Below is a small trained network, with its code and all its weights. Each question gives an input and a class and asks what happens when units are switched off, that is, made to give their printed mean instead of their output.

import numpy as np


def w(rows, s, z=0):
    codes = np.array(rows[::2]) - 128.0
    scale = np.full(codes.shape[1], s)
    scale[-1] = z or s
    return codes * scale


def f(y):
    return np.maximum(y, 0)


def log_softmax(a):
    a = a - a.max(-1, keepdims=True)
    return a - np.log(np.exp(a).sum(-1, keepdims=True))


def net(x, mask):
    res = np.array(x, float).reshape(1, 2) / 4 @ E
    y = f(res @ A[0][:, :-1].T + A[0][:, -1])
    res = res + np.where(mask, y, B[0][:, -1]) @ B[0][:, :-1]
    return log_softmax(res[-1] @ U[:, :-1].T + U[:, -1])


A, B = {}, {}
E = w([
[148,77,191,175,79,107,74,94,129,167,170],'x0',
[108,114,124,88,135,250,120,145,183,161,201],'x1',
],0.016)
A[0] = w([
[170,140,136,132,87,91,139,117,34,81,68,182],'n1',
[130,98,114,155,100,132,176,188,171,142,162,252],'n2',
[170,142,89,55,98,191,93,132,125,181,183,194],'n3',
[169,70,201,180,102,81,91,103,154,190,189,107],'n4',
[183,147,103,189,79,2,147,134,36,61,82,84],'n5',
[192,150,154,143,158,27,86,83,69,70,97,76],'n6',
[98,232,80,115,229,171,242,138,121,86,71,130],'n7',
[139,72,188,163,149,95,83,132,81,215,183,126],'n8',
[104,112,116,100,86,195,157,194,183,198,195,83],'n9',
[51,109,123,73,155,182,117,106,199,179,182,125],'n10',
[102,218,34,67,215,126,122,212,126,37,113,90],'n11',
[183,62,164,160,24,134,39,66,92,141,151,107],'n12',
[174,90,181,133,27,71,75,43,185,208,209,86],'n13',
[129,152,166,209,180,71,141,49,115,110,54,83],'n14',
[97,82,157,92,158,222,113,163,202,191,202,80],'n15',
],0.0073,0.016)
B[0] = w([
[173,121,187,137,142,100,97,52,119,114,76,225],'n1',
[134,85,248,161,89,118,24,90,66,76,58,252],'n2',
[141,145,193,141,141,83,91,91,138,139,67,229],'n3',
[96,85,69,141,108,144,143,178,184,64,142,191],'n4',
[156,119,94,84,169,104,159,117,148,149,72,225],'n5',
[160,188,109,56,145,88,169,105,145,179,121,190],'n6',
[125,66,121,177,70,157,150,180,182,82,159,246],'n7',
[100,78,84,190,74,124,127,157,153,138,117,183],'n8',
[171,152,80,50,162,82,214,81,160,161,137,190],'n9',
[192,119,121,74,143,97,111,77,153,171,125,208],'n10',
[67,136,58,144,80,187,184,219,195,78,185,221],'n11',
[105,83,74,145,80,147,142,176,177,81,167,193],'n12',
[95,86,58,77,79,131,157,186,173,139,158,197],'n13',
[190,152,115,72,172,66,188,116,139,180,128,179],'n14',
[173,167,88,59,180,109,197,94,182,184,110,211],'n15',
],0.011,0.016)
U = w([
[186,157,117,72,169,106,161,68,145,167,103,64],'0',
[75,118,79,143,60,150,152,215,155,113,150,82],'1',
[127,125,249,170,97,123,54,69,112,109,78,254],'2',
[109,169,143,137,130,134,117,133,102,146,145,97],'3',
],0.014,0.0071)

Each question gives the input, the list of numbers given to net, and the class t.
The units are the neurons (one row each of A and B). Each row of codes is followed by its name. A weight is (code - 128) times the scale printed after its matrix; where a second scale follows, it is the last column's (A, B and U).
mask holds one flag per neuron, in row order. A switched-off neuron (its flag False) gives its mean, the last column of its row in B, instead of its output. The means were averaged over made-up inputs and are rounded, as every weight is.
A unit's drop is (log p(t) with every unit on - log p(t) with that unit switched off) / (log p(t) with every unit on - log p(t) with every unit switched off).
The circuit of an input: a set's keep is (log p(t) with only the set's units on - log p(t) with every unit switched off) / (log p(t) with every unit on - log p(t) with every unit switched off). Starting from the 12 units with the biggest drops (on a tie, the unit counted first), units are removed one at a time, each time the one whose removal leaves the highest keep (on an exact tie, the one counted first), for as long as the keep stays at least 0.8.
units of the circuit, in order: the units of the circuit, biggest drop first
top k neurons: the k neurons with the biggest drops, biggest first
drop when u is switched off: that unit's drop, to one decimal
input [-7,-5], class 1: units of the circuit, in order -> (n11)
input [3,-3], class 2: top 2 neurons -> (n11; n15)
input [-7,8], class 0: top 3 neurons -> (n15; n10; n9)
input [3,0], class 2: top 2 neurons -> (n11; n7)
input [-7,5], class 1: top 2 neurons -> (n11; n7)
input [3,3], class 2: top 2 neurons -> (n11; n5)
input [8,8], class 0: top 4 neurons -> (n15; n9; n10; n11)
input [-8,8], class 0: top 4 neurons -> (n15; n10; n9; n3)
input [-4,-3], class 1: top 2 neurons -> (n3; n11)
input [7,-7], class 0: drop when n7 is switched off -> 1.2
input [-2,3], class 2: drop when n5 is switched off -> 0.1
input [6,7], class 0: drop when n15 is switched off -> 3.8
